[[-0.80 -0.37  2.60  0.68  1.62 -0.38  0.63  1.13 -0.49  0.78 -1.54]
 [ 0.49 -2.64 -0.25  1.24 -1.16  2.11 -3.28 -1.60 -0.04  0.76  2.24]
 [ 0.76 -1.37  2.62  1.23  2.57  0.43 -2.05  2.12 -1.37  1.55 -0.50]
 [ 0.44  1.04  1.15 -0.68  1.75 -1.84  1.52  2.11 -0.94 -0.03 -2.11]
 [ 1.14 -0.59  2.06  0.00  2.68 -1.32 -1.08  2.24 -0.96  1.25 -1.91]
 [-1.29  2.91 -1.41 -1.29 -1.60  0.16  4.29 -0.58  0.55 -2.16  0.46]]
->
[[-1.29  2.91 -1.41 -1.29 -1.60  0.16  4.29 -0.58  0.55 -2.16  0.46]
 [ 0.44  1.04  1.15 -0.68  1.75 -1.84  1.52  2.11 -0.94 -0.03 -2.11]
 [-0.80 -0.37  2.60  0.68  1.62 -0.38  0.63  1.13 -0.49  0.78 -1.54]
 [ 1.14 -0.59  2.06  0.00  2.68 -1.32 -1.08  2.24 -0.96  1.25 -1.91]
 [ 0.76 -1.37  2.62  1.23  2.57  0.43 -2.05  2.12 -1.37  1.55 -0.50]
 [ 0.49 -2.64 -0.25  1.24 -1.16  2.11 -3.28 -1.60 -0.04  0.76  2.24]]

[[ 0.03  4.97  0.87]
 [-5.41  2.35  0.30]
 [-1.59 -3.11  1.91]
 [ 4.69  4.77  1.60]]
->
[[ 0.03  4.97  0.87]
 [ 4.69  4.77  1.60]
 [-5.41  2.35  0.30]
 [-1.59 -3.11  1.91]]

[[-0.39  1.55 -2.05 -1.91 -1.60  0.40  4.47 -0.37  0.37 -2.18  1.14 -0.48]
 [ 3.45 -1.45  1.57 -0.29  1.91  2.90 -3.21  1.99 -1.44  0.80  3.50 -0.13]
 [-4.71  1.06 -2.08  1.54 -2.89 -1.46 -0.08 -3.92  1.34 -2.96 -1.33 -0.55]]
->
[[-0.39  1.55 -2.05 -1.91 -1.60  0.40  4.47 -0.37  0.37 -2.18  1.14 -0.48]
 [-4.71  1.06 -2.08  1.54 -2.89 -1.46 -0.08 -3.92  1.34 -2.96 -1.33 -0.55]
 [ 3.45 -1.45  1.57 -0.29  1.91  2.90 -3.21  1.99 -1.44  0.80  3.50 -0.13]]

[[-1.16 -2.15 -1.24  0.59 -4.44  0.03 -0.28]
 [ 1.08  2.66 -2.97 -0.49  0.03  0.17 -3.30]
 [ 0.76  4.25 -1.71 -0.01 -1.04  0.21 -3.93]]
->
[[ 0.76  4.25 -1.71 -0.01 -1.04  0.21 -3.93]
 [ 1.08  2.66 -2.97 -0.49  0.03  0.17 -3.30]
 [-1.16 -2.15 -1.24  0.59 -4.44  0.03 -0.28]]

[[-1.46  1.11 -0.43  0.31]
 [ 0.14 -1.03 -1.26  0.53]
 [ 0.58  0.62 -0.25 -0.12]
 [ 0.45  1.04  2.63 -1.05]
 [ 0.35  2.47  4.05 -1.75]
 [-1.01 -1.95 -4.12  1.47]
 [ 1.20  0.14  0.94 -1.50]
 [-0.81  1.27  1.41  0.11]
 [ 2.21  0.39  1.30 -1.30]
 [ 0.57  0.36  0.52 -2.33]]
->
[[ 0.35  2.47  4.05 -1.75]
 [-0.81  1.27  1.41  0.11]
 [-1.46  1.11 -0.43  0.31]
 [ 0.45  1.04  2.63 -1.05]
 [ 0.58  0.62 -0.25 -0.12]
 [ 2.21  0.39  1.30 -1.30]
 [ 0.57  0.36  0.52 -2.33]
 [ 1.20  0.14  0.94 -1.50]
 [ 0.14 -1.03 -1.26  0.53]
 [-1.01 -1.95 -4.12  1.47]]

[[-1.72 -1.98 -1.07  4.59  1.05  4.32 -2.88  1.28]
 [-1.05  1.62 -1.89 -3.72  3.14 -2.80  0.10 -0.62]]
->
[[-1.05  1.62 -1.89 -3.72  3.14 -2.80  0.10 -0.62]
 [-1.72 -1.98 -1.07  4.59  1.05  4.32 -2.88  1.28]]

[[-2.26  2.63 -3.39  1.16]
 [-1.60  2.72 -3.59  1.91]
 [-3.75 -0.82  3.57  1.16]
 [-0.46 -0.14 -0.07  0.37]
 [-0.40 -1.91 -0.67 -1.50]
 [ 2.55 -0.62  2.58 -2.64]
 [-1.25  1.02  0.25 -2.74]
 [-3.09  0.82  2.30 -0.58]
 [-3.11  0.17  4.48 -0.64]
 [-0.90  1.05  0.13 -1.31]]
->
[[-1.60  2.72 -3.59  1.91]
 [-2.26  2.63 -3.39  1.16]
 [-0.90  1.05  0.13 -1.31]
 [-1.25  1.02  0.25 -2.74]
 [-3.09  0.82  2.30 -0.58]
 [-3.11  0.17  4.48 -0.64]
 [-0.46 -0.14 -0.07  0.37]
 [ 2.55 -0.62  2.58 -2.64]
 [-3.75 -0.82  3.57  1.16]
 [-0.40 -1.91 -0.67 -1.50]]

[[-0.16 -0.19 -0.42 -0.72 -0.49 -0.08]
 [-0.85 -2.29 -0.91  0.77 -0.55 -0.61]
 [-0.77  0.75 -0.07 -1.04 -0.37  1.42]
 [ 0.19 -4.51 -1.25  2.50 -0.57 -3.11]]
->
[[-0.77  0.75 -0.07 -1.04 -0.37  1.42]
 [-0.16 -0.19 -0.42 -0.72 -0.49 -0.08]
 [-0.85 -2.29 -0.91  0.77 -0.55 -0.61]
 [ 0.19 -4.51 -1.25  2.50 -0.57 -3.11]]
